Each row is followed by its class.
73; -119; -173; 335; -505; 16; -284; -504; -174; -24; -223; 44; 285; 253; -812; -115; -297; -287; -72; 20; 408; 117; 117; -102; -183; -313; 71; 0; -109; 277; 97; -179	J506
-61; 202; 29; -80; 286; -134; 62; 549; 157; -202; 138; 54; -123; -41; 239; -22; 104; 169; 110; 19; -186; -94; 102; 215; 676; 569; -129; -361; 319; 11; -403; -109	J196
-74; -90; 74; -362; 107; 186; 182; 4; 20; 111; -230; -100; -131; -286; 512; 108; 118; 162; -23; -60; -337; -17; -91; -172; -481; -73; -112; 248; 3; -47; 325; 98	J506
-23; -41; -200; 106; -455; -16; -357; -327; -224; -84; -144; -147; 101; 42; -493; -206; -287; -220; -20; -105; 113; 186; 233; -77; 95; 104; 73; -113; -1; 435; -309; -291	J818
110; -6; 21; 71; -27; 81; 30; 173; 34; -204; -196; 190; 341; 41; -528; -44; 124; -124; 14; -80; -113; -168; 237; 59; 56; 35; -289; 15; 649; 248; 110; -100	J280
-10; -112; 44; 100; -201; -196; -55; -334; -227; 48; -93; 209; 231; 191; -242; -26; -142; -246; 20; 163; 162; -75; 136; 2; -453; -321; 273; 283; -35; 22; 249; 142	J804
118; -165; -59; 15; -76; 311; 258; -104; 124; 88; -408; 36; 349; 94; -199; 265; 43; 143; -61; -11; 94; -85; -414; -196; -525; -419; -250; 271; -95; -52; 674; 35	J818
68; -230; -270; 64; -341; 381; -105; -223; 35; -18; -259; -219; 74; -110; -345; 24; -109; -13; -166; -188; 176; 169; -129; -235; -48; -135; -349; -95; -114; 315; 61; -316	J792
-96; 103; 153; -272; 356; 15; 185; 335; 166; -71; 186; -2; -287; -235; 768; 62; 223; 269; 56; 77; -378; -61; 12; 79; 120; 360; -47; -92; 11; -132; -94; 42	J524
-75; -27; -64; -265; -216; 5; -162; -241; -121; 89; -355; -341; -120; -126; -70; -153; -133; 47; 56; -115; -204; 113; 145; -160; -158; 47; 103; 80; -60; 195; -111; -37	J196
17; -152; 30; -98; 99; 129; 280; 75; 112; 93; -110; 75; 91; -13; 233; 257; 100; 155; -3; 58; -31; -124; -263; -98; -460; -233; -151; 259; -106; -106; 460; 118	J280
37; -97; 21; -91; -158; 189; -66; -229; -41; 88; -189; -120; -57; -217; -85; -131; 67; -146; -103; -218; -153; 109; 173; -201; -316; -166; -85; 231; 139; 68; 47; -27	J590
-4; -223; -169; -136; -32; 465; 113; -42; 202; 5; -251; -164; -41; -199; 157; 227; 24; 204; -59; -69; -67; 93; -317; -226; -358; -43; -348; 6; -239; 123; 347; -100	J818
2; -4; 164; 28; -25; -276; 41; -336; -116; 226; -98; 90; 186; 295; -219; 11; -78; -106; 118; 254; 253; -100; -33; -7; -426; -519; 474; 326; -132; -415; 375; 449	J971
46; 53; 205; -132; 10; -268; 99; -374; -206; 279; -223; -243; 238; 338; -223; -40; -95; 176; 221; 220; 281; -85; -27; -5; -164; -517; 497; 290; -264; -417; 289; 437	J192
18; -185; -44; -46; -353; 66; -81; -517; -197; 227; -310; -186; 202; 95; -273; -32; -194; -102; 20; -43; 168; 99; -8; -237; -559; -436; 160; 347; -226; 73; 257; 72	J280
113; 9; -243; 362; -206; 178; -46; 139; 84; -222; -127; 217; 446; 216; -637; 132; -92; -96; -99; -37; 238; -28; -209; 40; 300; 38; -395; -306; 306; 356; 60; -352	J196
31; 28; -135; 82; 49; 103; 179; 172; 191; -60; 48; -15; 87; 137; 173; 274; 5; 387; 23; 233; 231; -7; -425; 53; 319; 77; -168; -293; -341; -46; 75; -147	J971
-121; -43; 306; -241; 513; -107; 366; 276; 216; 103; 210; 420; -298; -85; 899; 215; 258; 2; 42; 228; -310; -245; -101; -6; -747; -95; 181; 357; -30; -505; 531; 477	J196
2; 99; 7; -88; 35; 64; 2; 195; 32; -84; -63; -189; -94; -220; 115; -132; 138; 113; -59; -155; -145; 7; 159; 29; 422; 196; -218; -140; 332; 57; -240; -175	J590
211; 11; -163; 133; -272; 102; -38; -42; 67; -64; -285; -379; 197; 120; -794; -157; 29; 159; 23; -140; 355; 119; 1; -75; 710; -73; -276; -230; 130; 102; -259; -232	J804
-117; -188; -105; -149; 35; 214; 76; -10; 107; -57; 118; 65; -314; -207; 576; 209; 12; 128; -96; 103; -150; 80; -203; -107; -448; 130; -85; 6; -467; 118; 186; -82	J196
16; -74; 60; -120; -136; -99; 56; -318; -194; 222; -226; -221; 124; 92; -112; -24; -53; 18; 48; 49; 94; -19; -41; -114; -252; -430; 209; 269; -103; -101; 220; 165	J804
58; -69; -41; 60; -55; 319; 137; 92; 120; 6; -47; 19; 192; -130; -19; 186; 109; 80; -106; -84; -36; 31; -282; -85; -137; -131; -378; 48; 59; 85; 203; -129	J280
-47; 180; -47; 57; -5; -198; 2; 146; -65; -98; 1; -78; 204; 267; -187; 58; -171; 251; 175; 168; 149; -90; -88; 281; 497; 265; 89; -298; -118; 106; -215; -67	J996
-167; -4; 101; -156; 170; -163; 50; 149; -1; -63; 267; 254; -299; -139; 675; 74; 69; -23; 3; 178; -302; -70; 69; 53; -353; 240; 185; 99; -105; -3; 19; 79	J196
-29; -157; -63; -235; 132; 349; 268; 159; 154; 57; -166; -21; -83; -279; 547; 254; 154; 192; -68; -29; -205; -15; -327; -158; -390; -36; -350; 134; -128; -48; 372; -31	J192
-62; -80; -49; -92; 46; 143; 13; 68; 42; -95; 15; -15; -169; -205; 330; 29; -9; 80; -57; -57; -117; 56; -6; -15; -56; 209; -143; -63; -117; 157; -26; -141	J818
-150; 166; -16; 263; -31; -450; -142; 49; -162; -198; 460; 373; 36; 345; 122; 29; -265; -85; 94; 425; 167; -115; 110; 360; 217; 344; 403; -276; -259; 160; -272; -109	J792
-59; -74; 51; -37; 49; 38; 47; -59; -10; -29; 30; 142; -25; -2; 130; 82; -39; -8; 10; 120; -14; -29; -13; 31; -310; -27; 75; 54; -158; 34; 201; 68	J196
107; -159; -144; -138; -161; 561; 133; -101; 170; 133; -613; -244; 224; -183; -309; 185; 68; 130; -87; -322; -135; 66; -363; -324; -450; -280; -507; 211; 160; 142; 465; -69	J590
-39; 10; 218; 75; 196; -219; 37; 31; -92; -173; 160; 543; 113; 169; -8; 14; 17; -224; 74; 330; 21; -203; 273; 206; -248; -3; 296; 74; 224; -83; 272; 175	J818
-68; -141; -107; -62; -170; 288; 85; -339; 37; 124; -279; -99; 89; -39; 131; 236; -158; 163; -61; 69; 76; 76; -347; -159; -658; -314; -70; 141; -433; 55; 518; 54	J590
13; -190; -321; 164; -379; 305; -178; -259; 31; -72; -156; 23; 33; 3; -238; 93; -253; -103; -184; -117; 185; 189; -178; -177; -205; 9; -230; -131; -335; 383; 63; -370	J524
-20; 112; -29; 250; -271; -338; -331; -249; -222; -64; 170; 163; -26; 205; -391; -258; -252; -348; -39; 32; 265; 139; 365; 115; 292; 103; 321; -173; 2; 114; -454; -181	J506
27; 0; -98; 33; -72; 163; 96; 27; 40; 2; -56; -110; 97; 48; 12; 93; -78; 188; -50; -49; 102; 44; -286; -18; 168; 9; -181; -118; -220; 110; 5; -185	J792
-110; 111; 287; -160; 306; -245; 119; 116; -72; 50; 170; 233; -214; -112; 481; -51; 129; -97; 63; 87; -234; -144; 151; 109; -280; 17; 301; 234; 145; -318; 119; 343	J792
-8; 75; 247; 46; 74; -408; 31; -57; -237; -29; 117; 270; 220; 255; -176; -116; -33; -150; 161; 267; 153; -195; 320; 227; 11; -110; 432; 172; 201; -193; 32; 285	J996
5; 8; 183; -222; 272; 69; 305; 262; 108; 23; -79; -39; 51; -149; 356; 125; 305; 265; 84; 66; -236; -173; -130; 22; -157; -36; -136; 176; 169; -223; 301; 205	J804
-83; -89; -82; -81; 61; 322; 140; 98; 146; 17; 28; 103; -163; -226; 538; 252; 8; 113; -127; -43; -137; 66; -392; -68; -327; 98; -253; 2; -308; 49; 223; -145	J971
143; -148; -266; 19; -164; 421; 71; -7; 134; -1; -254; -244; 160; -14; -163; 146; -8; 200; -105; -179; 124; 89; -281; -210; 155; -28; -440; -133; -142; 204; 80; -357	J192
6; -2; 43; 136; -353; -285; -229; -667; -317; 200; -45; -86; 151; 372; -427; -126; -267; -153; 45; 226; 371; 82; 142; -28; -271; -443; 601; 213; -373; -119; 41; 145	J590
42; -44; 65; 61; 42; 9; 24; -29; -38; 1; 71; 136; 73; -26; 34; 15; 72; -108; -46; -6; -38; -44; 46; -6; -176; -86; 11; 137; 61; -39; 91; 11	J192
56; -112; 5; 86; -233; -41; -116; -360; -122; 57; -138; -76; 153; 171; -502; -102; -97; -124; -11; 70; 278; 25; 146; -62; -189; -358; 142; 117; -61; 1; 159; 65	J506
-45; 121; 412; -103; 185; -367; 130; -290; -176; 215; 25; 71; 63; 260; 24; -69; -13; 28; 210; 319; 55; -177; 88; 132; -436; -429; 654; 385; -187; -479; 359; 583	J792
115; -226; -229; -56; -212; 468; 15; -110; 91; 54; -403; -204; 39; -189; -232; 46; -5; 15; -135; -347; 20; 163; -199; -341; -122; -74; -420; 45; -10; 223; 134; -288	J792
60; -13; 171; -105; -99; -55; -23; -320; -123; 187; -290; -156; 98; 32; -400; -210; 17; -148; 60; -111; -27; -9; 231; -122; -350; -400; 171; 358; 177; -143; 198; 268	J506
111; 43; 133; -69; 46; 15; 99; 52; 31; -103; -231; -148; 170; 17; -391; -174; 200; 90; 125; -14; 2; -143; 262; 74; 196; -98; -141; 67; 410; -38; 84; 139	J524
-51; -120; 18; -217; 180; 441; 329; 195; 289; 80; -111; 127; -56; -362; 656; 333; 273; 128; -142; -38; -351; -30; -395; -186; -631; -136; -417; 251; -13; -200; 538; 105	J524
48; 73; 198; -133; -190; -340; -120; -499; -275; 254; -131; -407; 84; 311; -436; -262; -145; 89; 198; 190; 329; 35; 254; 10; 159; -412; 602; 216; -239; -298; -125; 312	J524
81; -13; -24; -189; 140; 351; 120; 380; 232; -163; -266; -232; -8; -351; -111; -78; 285; 162; -53; -353; -303; -14; 92; -67; 410; 219; -597; -157; 625; 127; -97; -175	J280
-107; 91; 82; -158; 72; -173; -100; 159; -66; -63; 20; 4; -171; -162; 177; -211; 39; -131; 65; -44; -300; -30; 345; 25; 107; 302; 120; -17; 369; 47; -245; 15	J506
20; 12; 18; -34; -4; -121; 2; 28; -46; -14; 20; -113; -32; 53; -17; -103; -30; 75; 17; -51; 111; -7; 137; 42; 277; 44; 19; -53; 20; 14; -181; -58	J280
-14; 30; 139; -44; 128; -202; 28; 111; -145; -44; 152; 106; -3; 71; 146; -78; 6; 33; 102; 124; -9; -74; 151; 133; 138; 170; 188; 37; -3; -15; -133; 16	J506
60; 168; -47; 76; 115; -132; 101; 445; 87; -243; 75; 1; 175; 156; -138; 47; 90; 266; 81; 48; 26; -157; -26; 247; 739; 401; -202; -371; 253; 143; -282; -222	J804
-42; 199; 46; 5; 243; -151; 103; 488; 83; -218; 76; 180; 76; 63; 34; 40; 51; 136; 150; 66; -116; -171; 47; 321; 517; 499; -109; -268; 305; 57; -248; -48	J996
-39; -124; 52; -277; 198; 415; 348; 72; 246; 159; -209; -46; -81; -374; 621; 337; 303; 251; -78; -24; -292; -6; -440; -208; -742; -297; -369; 332; -56; -242; 653; 229	J280
149; -11; -119; 31; -263; 209; -136; -94; 7; 25; -368; -329; 178; -95; -649; -213; 37; -111; -68; -356; 1; 114; 148; -168; 333; -110; -319; -26; 404; 145; -217; -215	J192
97; -86; -190; 223; -485; 203; -152; -474; -110; 189; -372; -217; 309; 121; -663; -45; -269; -157; -125; -195; 318; 160; -168; -216; -172; -446; -84; 73; -165; 179; 139; -187	J792
-51; 12; -115; 98; -141; 56; -25; -106; -3; -13; -133; 134; 183; 117; -90; 156; -187; -7; 15; 109; 35; 22; -227; -9; -292; 23; 38; -11; -200; 141; 218; -91	J818
3; 107; 225; -84; 317; -321; 198; 274; 28; -58; 203; 94; -30; 175; 193; 5; 164; 210; 169; 278; 63; -199; 89; 210; 333; 102; 252; -54; 37; -339; -35; 223	J804
42; -148; 141; -180; 126; 233; 193; 55; 73; 87; -201; 90; 31; -295; 167; 45; 282; -103; -43; -108; -295; -111; -3; -167; -588; -295; -235; 426; 380; -107; 454; 238	J971
-63; -135; -109; -164; -100; 381; 40; -46; 79; 73; -161; -57; -157; -424; 398; 116; 41; -6; -198; -258; -312; 178; -242; -262; -516; 12; -329; 155; -80; 152; 175; -153	J506
5; -161; -33; 83; -256; 106; -45; -315; -66; 41; -187; 75; 217; 40; -250; 45; -100; -136; -34; 73; 114; -2; -32; -107; -501; -329; 22; 195; -75; 105; 330; 45	J971
126; -165; 5; -8; -289; 125; -29; -301; -151; 116; -444; -57; 328; -9; -556; -114; -4; -251; -31; -217; 49; -34; 148; -206; -428; -423; -102; 419; 338; 107; 294; 56	J524
-78; -153; 120; -267; 236; 155; 234; 96; 153; 60; -27; 60; -145; -229; 510; 156; 202; 99; 15; 99; -263; -105; -114; -88; -540; -125; -74; 238; -35; -213; 409; 262	J971
-1; -13; 244; -332; 332; 68; 323; 266; 54; 51; -85; -34; -43; -212; 424; 47; 298; 201; 105; 23; -342; -185; -5; -34; -146; -35; -84; 245; 281; -199; 248; 224	J792
41; -145; 27; -116; -3; 226; 101; -69; 76; 28; -251; -56; 12; -140; -109; -11; 120; 6; 4; -47; -68; 15; 27; -151; -287; -172; -143; 182; 102; -49; 258; 98	J590
-21; -186; -233; 2; -119; 268; 42; 138; 84; -176; 22; 50; -54; -222; 371; 150; 30; 63; -149; -53; -116; 32; -130; -101; -54; 225; -438; -50; -46; 360; -34; -390	J192
-104; 41; -1; 113; -142; -83; -107; -165; -138; 9; -4; 163; 108; 57; -60; 59; -227; -127; 18; 74; 23; 7; -84; 64; -318; -34; 170; 72; -114; 141; 113; 58	J996
0; 64; 97; -47; -122; -123; -57; -171; -118; 97; -79; -179; 79; 86; -177; -123; -55; 13; 53; -21; 50; -9; 113; 29; 8; -125; 185; 116; -44; -52; -66; 81	J524
-62; -82; -39; 11; -32; 23; -30; -59; -103; -6; 87; 183; -100; -66; 253; 32; -113; -127; -73; 15; -3; 67; -18; -15; -214; 94; 23; 28; -158; 132; 22; -155	J506
-90; 42; 13; 112; -187; -304; -292; -189; -235; -70; 254; 66; -113; 67; -46; -268; -193; -282; -19; 54; 111; 86; 419; 112; 278; 185; 352; -108; -20; 113; -500; -134	J792
-89; -69; -52; -67; -39; -19; -37; 13; -16; -109; 14; 148; -75; -35; 208; 23; -53; -40; 21; 78; -127; -10; 92; -24; -257; 214; 1; 14; -40; 184; 37; -82	J506
25; -161; 11; -316; 0; 415; 208; -115; 107; 196; -417; -369; 72; -245; 90; 143; 101; 280; 14; -154; -174; 54; -242; -280; -438; -306; -253; 201; -78; -25; 440; 113	J280
